Below is a small trained network, with its code and all its weights. Each question gives an input and a target symbol and asks what happens when units are switched off, that is, made to give their printed mean instead of their output.

import numpy as np


def w(rows, s, z=0):
    codes = np.array(rows[::2]) - 128.0
    scale = np.full(codes.shape[1], s)
    scale[-1] = z or s
    return codes * scale


def norm(h):
    return h / np.sqrt((h * h).mean(-1, keepdims=True) + 1e-5)


def f(y):
    return y / 2 * (1 + np.tanh(0.7978845608 * (y + 0.044715 * y**3)))


def softmax(a):
    e = np.exp(a - a.max(-1, keepdims=True))
    return e / e.sum(-1, keepdims=True)


def log_softmax(a):
    a = a - a.max(-1, keepdims=True)
    return a - np.log(np.exp(a).sum(-1, keepdims=True))


def net(x, mask):
    ids = ['ΓΘΩημξσ'.index(c) for c in x.split()]
    T = len(ids)
    res = E[ids] + P[:T]
    u = 0
    for l in range(2):
        r = norm(res)
        for j in range(2):
            rows = slice(4 * j, 4 * j + 4)
            q, k, v = (r @ M[l][rows].T for M in (Q, K, V))
            z = softmax(np.where(np.tri(T) > 0, q @ k.T / 4**0.5, -1e9)) @ v
            o = O[l][rows]
            res = res + np.where(mask[u + j], z, o[:, -1]) @ o[:, :-1]
        u += 2
        y = f(norm(res) @ A[l][:, :-1].T + A[l][:, -1])
        res = res + np.where(mask[u : u + 16], y, B[l][:, -1]) @ B[l][:, :-1]
        u += 16
    return log_softmax(norm(res)[-1] @ U[:, :-1].T + U[:, -1])


Q, K, V, O, A, B = {}, {}, {}, {}, {}, {}
E = w([
[94,201,171,122,151,114,147],'Γ',
[192,52,185,136,190,95,153],'Θ',
[105,141,161,92,111,208,159],'Ω',
[159,2,128,132,74,150,79],'η',
[175,113,164,166,57,128,147],'μ',
[200,107,45,149,84,97,146],'ξ',
[83,139,96,203,153,117,103],'σ',
],0.023)
P = w([
[210,127,81,209,224,59,254],'0',
[186,118,108,173,183,139,222],'1',
[125,93,106,190,165,180,145],'2',
[100,92,134,155,116,166,75],'3',
[69,95,133,152,106,157,20],'4',
[89,61,124,122,91,84,69],'5',
],0.0057)
Q[0] = w([
[106,54,105,124,254,27,69],'L0H1',
[162,123,143,117,142,100,168],'L0H1',
[27,100,157,211,126,115,103],'L0H1',
[122,103,42,180,113,130,170],'L0H1',
[147,113,157,26,129,149,162],'L0H2',
[144,68,141,192,54,122,81],'L0H2',
[129,114,108,153,150,190,106],'L0H2',
[130,135,59,146,48,220,146],'L0H2',
],0.0078)
K[0] = w([
[71,113,146,132,157,43,117],'L0H1',
[163,117,254,78,164,54,118],'L0H1',
[31,141,158,187,27,155,107],'L0H1',
[112,120,64,157,147,23,79],'L0H1',
[145,197,80,41,78,152,159],'L0H2',
[86,139,185,113,66,98,37],'L0H2',
[36,148,85,181,161,135,195],'L0H2',
[55,130,55,122,114,118,101],'L0H2',
],0.0094)
V[0] = w([
[198,144,131,107,76,128,229],'L0H1',
[180,157,75,77,156,111,186],'L0H1',
[147,74,109,87,69,179,104],'L0H1',
[186,200,168,104,127,139,71],'L0H1',
[213,107,120,130,172,75,154],'L0H2',
[123,150,88,127,160,134,135],'L0H2',
[214,153,168,2,109,40,103],'L0H2',
[104,113,110,135,213,160,56],'L0H2',
],0.0072)
O[0] = w([
[39,125,191,200,202,116,209,230],'L0H1',
[128,122,51,40,67,86,167,120],'L0H1',
[128,138,141,46,83,162,186,161],'L0H1',
[112,45,75,159,84,247,93,36],'L0H1',
[63,107,2,108,229,185,133,234],'L0H2',
[132,179,131,35,125,70,106,84],'L0H2',
[10,80,82,56,30,195,112,2],'L0H2',
[103,151,184,32,95,66,65,81],'L0H2',
],0.0051,0.0036)
A[0] = w([
[189,65,57,118,113,116,101,118],'L0N1',
[102,181,126,136,167,123,94,126],'L0N2',
[101,98,94,181,104,98,141,92],'L0N3',
[124,99,139,146,176,158,100,67],'L0N4',
[134,71,68,130,98,164,143,112],'L0N5',
[161,143,60,140,185,139,119,251],'L0N6',
[138,82,114,36,123,142,74,102],'L0N7',
[81,144,206,55,123,189,157,130],'L0N8',
[184,121,191,99,151,95,175,159],'L0N9',
[173,139,2,175,126,100,103,179],'L0N10',
[178,103,156,111,179,119,94,118],'L0N11',
[170,154,82,125,147,130,100,152],'L0N12',
[161,196,137,221,91,114,153,141],'L0N13',
[63,123,230,141,165,166,127,130],'L0N14',
[76,208,137,201,215,123,133,184],'L0N15',
[112,94,171,152,97,137,102,119],'L0N16',
],0.0098,0.0025)
B[0] = w([
[114,119,124,22,114,97,162,253],'L0N1',
[31,46,180,173,51,63,150,144],'L0N2',
[159,170,173,124,102,166,181,177],'L0N3',
[83,138,240,164,130,186,130,157],'L0N4',
[148,82,209,128,49,60,224,207],'L0N5',
[53,136,233,16,138,74,90,208],'L0N6',
[202,29,133,190,88,79,181,152],'L0N7',
[212,186,214,115,163,133,225,171],'L0N8',
[115,171,167,150,210,183,122,191],'L0N9',
[139,208,245,29,69,141,130,239],'L0N10',
[115,158,126,108,193,76,173,179],'L0N11',
[98,174,129,113,49,68,175,147],'L0N12',
[97,200,56,172,58,102,158,214],'L0N13',
[189,142,155,42,134,173,253,200],'L0N14',
[94,47,143,68,70,84,226,233],'L0N15',
[201,109,141,176,183,173,129,175],'L0N16',
],0.005,0.0064)
Q[1] = w([
[94,162,169,64,108,8,164],'L1H1',
[78,177,31,110,167,169,81],'L1H1',
[55,176,48,113,107,115,90],'L1H1',
[170,96,143,176,115,90,110],'L1H1',
[143,105,35,154,183,48,85],'L1H2',
[104,123,164,84,99,101,72],'L1H2',
[92,129,19,135,135,168,89],'L1H2',
[124,88,137,193,65,95,152],'L1H2',
],0.011)
K[1] = w([
[189,89,178,185,179,213,77],'L1H1',
[124,93,135,114,179,87,178],'L1H1',
[106,86,114,138,248,143,214],'L1H1',
[136,131,143,174,105,130,143],'L1H1',
[146,32,93,143,138,130,159],'L1H2',
[165,87,100,116,115,206,73],'L1H2',
[77,85,83,69,178,91,209],'L1H2',
[148,120,158,149,71,120,126],'L1H2',
],0.011)
V[1] = w([
[134,18,167,162,193,97,128],'L1H1',
[144,138,93,21,166,126,69],'L1H1',
[155,61,122,149,40,5,113],'L1H1',
[39,149,158,120,184,111,153],'L1H1',
[208,85,161,88,111,158,165],'L1H2',
[141,101,127,89,117,110,33],'L1H2',
[194,110,58,212,110,1,143],'L1H2',
[95,146,102,91,51,154,186],'L1H2',
],0.0083)
O[1] = w([
[208,49,147,196,130,104,106,213],'L1H1',
[126,100,136,104,106,57,216,12],'L1H1',
[110,155,41,198,150,77,138,250],'L1H1',
[114,104,120,86,135,80,12,114],'L1H1',
[125,139,67,116,73,89,76,254],'L1H2',
[127,138,129,152,147,71,136,22],'L1H2',
[101,143,133,89,151,159,70,199],'L1H2',
[120,129,133,132,83,141,174,179],'L1H2',
],0.011,0.0064)
A[1] = w([
[76,160,115,129,156,178,126,125],'L1N1',
[169,186,150,168,93,98,89,162],'L1N2',
[116,140,255,106,151,146,120,97],'L1N3',
[137,159,144,249,107,96,136,76],'L1N4',
[179,147,92,116,76,128,126,116],'L1N5',
[103,51,154,73,50,96,158,2],'L1N6',
[106,118,167,118,115,132,196,133],'L1N7',
[167,125,88,222,139,114,36,152],'L1N8',
[138,242,98,143,96,147,140,110],'L1N9',
[102,181,131,180,186,118,189,93],'L1N10',
[19,126,128,126,153,130,68,102],'L1N11',
[142,158,34,53,223,159,128,159],'L1N12',
[189,169,163,170,135,167,158,132],'L1N13',
[99,146,186,209,194,141,199,131],'L1N14',
[196,97,123,147,65,187,45,118],'L1N15',
[103,116,70,68,113,126,194,74],'L1N16',
],0.0095,0.0046)
B[1] = w([
[64,64,138,139,149,109,125,147],'L1N1',
[91,136,96,78,158,133,63,188],'L1N2',
[143,137,129,95,139,116,140,158],'L1N3',
[107,126,138,105,124,126,96,191],'L1N4',
[105,97,155,87,138,169,151,176],'L1N5',
[124,88,103,157,126,84,149,166],'L1N6',
[139,159,85,153,130,152,80,173],'L1N7',
[152,169,154,135,145,151,115,255],'L1N8',
[100,106,2,78,104,150,139,193],'L1N9',
[105,99,76,122,104,106,138,162],'L1N10',
[121,148,184,143,86,172,110,138],'L1N11',
[113,82,190,97,81,126,129,152],'L1N12',
[147,178,78,150,130,164,88,191],'L1N13',
[129,89,47,76,157,99,110,202],'L1N14',
[111,84,95,171,149,134,130,233],'L1N15',
[181,105,218,159,105,130,79,159],'L1N16',
],0.0094,0.0061)
U = w([
[31,194,216,204,125,89,165,3],'Γ',
[147,24,180,123,171,108,154,33],'Θ',
[183,178,175,50,107,141,206,131],'Ω',
[153,126,57,235,126,115,170,197],'η',
[84,147,118,124,151,255,155,124],'μ',
[26,88,109,76,87,107,248,114],'ξ',
[90,151,122,80,254,85,117,155],'σ',
],0.0092,0.0017)

Each question gives the input, a string of symbols that net reads in full, and the target symbol t.
The units are the heads (4 rows each of Q, K, V and O) and the neurons (one row each of A and B). Each row of codes is followed by its name. A weight is (code - 128) times the scale printed after its matrix; where a second scale follows, it is the last column's (O, A, B and U).
mask holds one flag per unit, layer by layer, with each layer's heads first. A switched-off unit (its flag False) gives its mean, the last column of its rows in O or B, instead of its output. The means were averaged over made-up inputs and are rounded, as every weight is.
A unit's drop is (log p(t) with every unit on - log p(t) with that unit switched off) / (log p(t) with every unit on - log p(t) with every unit switched off).
The circuit of an input: a set's keep is (log p(t) with only the set's units on - log p(t) with every unit switched off) / (log p(t) with every unit on - log p(t) with every unit switched off). Starting from the 12 units with the biggest drops (on a tie, the unit counted first), units are removed one at a time, each time the one whose removal leaves the highest keep (on an exact tie, the one counted first), for as long as the keep stays at least 0.8.
units of the circuit, in order: the units of the circuit, biggest drop first
top k neurons: the k neurons with the biggest drops, biggest first
top k neurons in layer l: the k neurons of layer l with the biggest drops, biggest first
heads that matter: for each layer, one digit per head in row order, 1 if its drop is at least 0.15 and else 0, layers parted by /
input μ μ Θ, target μ: units of the circuit, in order	(L1H1 L0H2)
input σ μ μ ξ, target μ: units of the circuit, in order	(L1H1 L0N13 L1H2)
input η Θ σ ξ, target σ: units of the circuit, in order	(L0H2 L1H2)
input η σ η η μ, target μ: heads that matter	00 / 00
input Ω Γ μ Θ, target μ: heads that matter	00 / 10
input η η μ Θ η Γ, target η: top 2 neurons in layer 0	(L0N10 L0N6)
input Θ μ Ω μ, target μ: heads that matter	00 / 10
input Θ Θ Θ η, target η: heads that matter	00 / 10
input μ μ η, target μ: heads that matter	00 / 11
input Θ μ μ σ ξ, target μ: heads that matter	01 / 10
input ξ Ω μ σ η, target σ: heads that matter	11 / 11
input Γ Θ Θ Γ Ω, target Ω: heads that matter	01 / 10
input Θ ξ η ξ μ, target ξ: heads that matter	00 / 10
input ξ η η η ξ Θ, target ξ: top 2 neurons	(L0N10 L1N12)
input ξ η Γ Θ Ω η, target η: units of the circuit, in order	(L1H1 L0N14)
input μ σ Θ, target σ: heads that matter	10 / 00
input η Θ ξ ξ, target ξ: heads that matter	00 / 00
input Θ μ σ, target Γ: top 2 neurons	(L0N2 L1N11)
input ξ σ η, target σ: top 2 neurons in layer 0	(L0N10 L0N13)
input η μ Θ ξ μ, target ξ: heads that matter	10 / 10
input Ω μ η σ Θ Ω, target σ: units of the circuit, in order	(L0H1 L1H2 L1N14)
input μ σ Θ σ ξ, target σ: heads that matter	01 / 00
input σ Θ η η Θ Θ, target η: top neuron	(L0N15)
input σ σ η ξ Ω, target Ω: heads that matter	01 / 00
input η Ω η η η σ, target Γ: top 2 neurons	(L0N2 L1N14)
input η ξ η, target ξ: top 3 neurons in layer 1	(L1N8 L1N13 L1N5)
input η μ σ σ η Γ, target ξ: heads that matter	00 / 00
input ξ η ξ, target ξ: top 2 neurons in layer 0	(L0N10 L0N1)
input σ Θ η ξ, target Ω: top 2 neurons	(L0N10 L0N1)
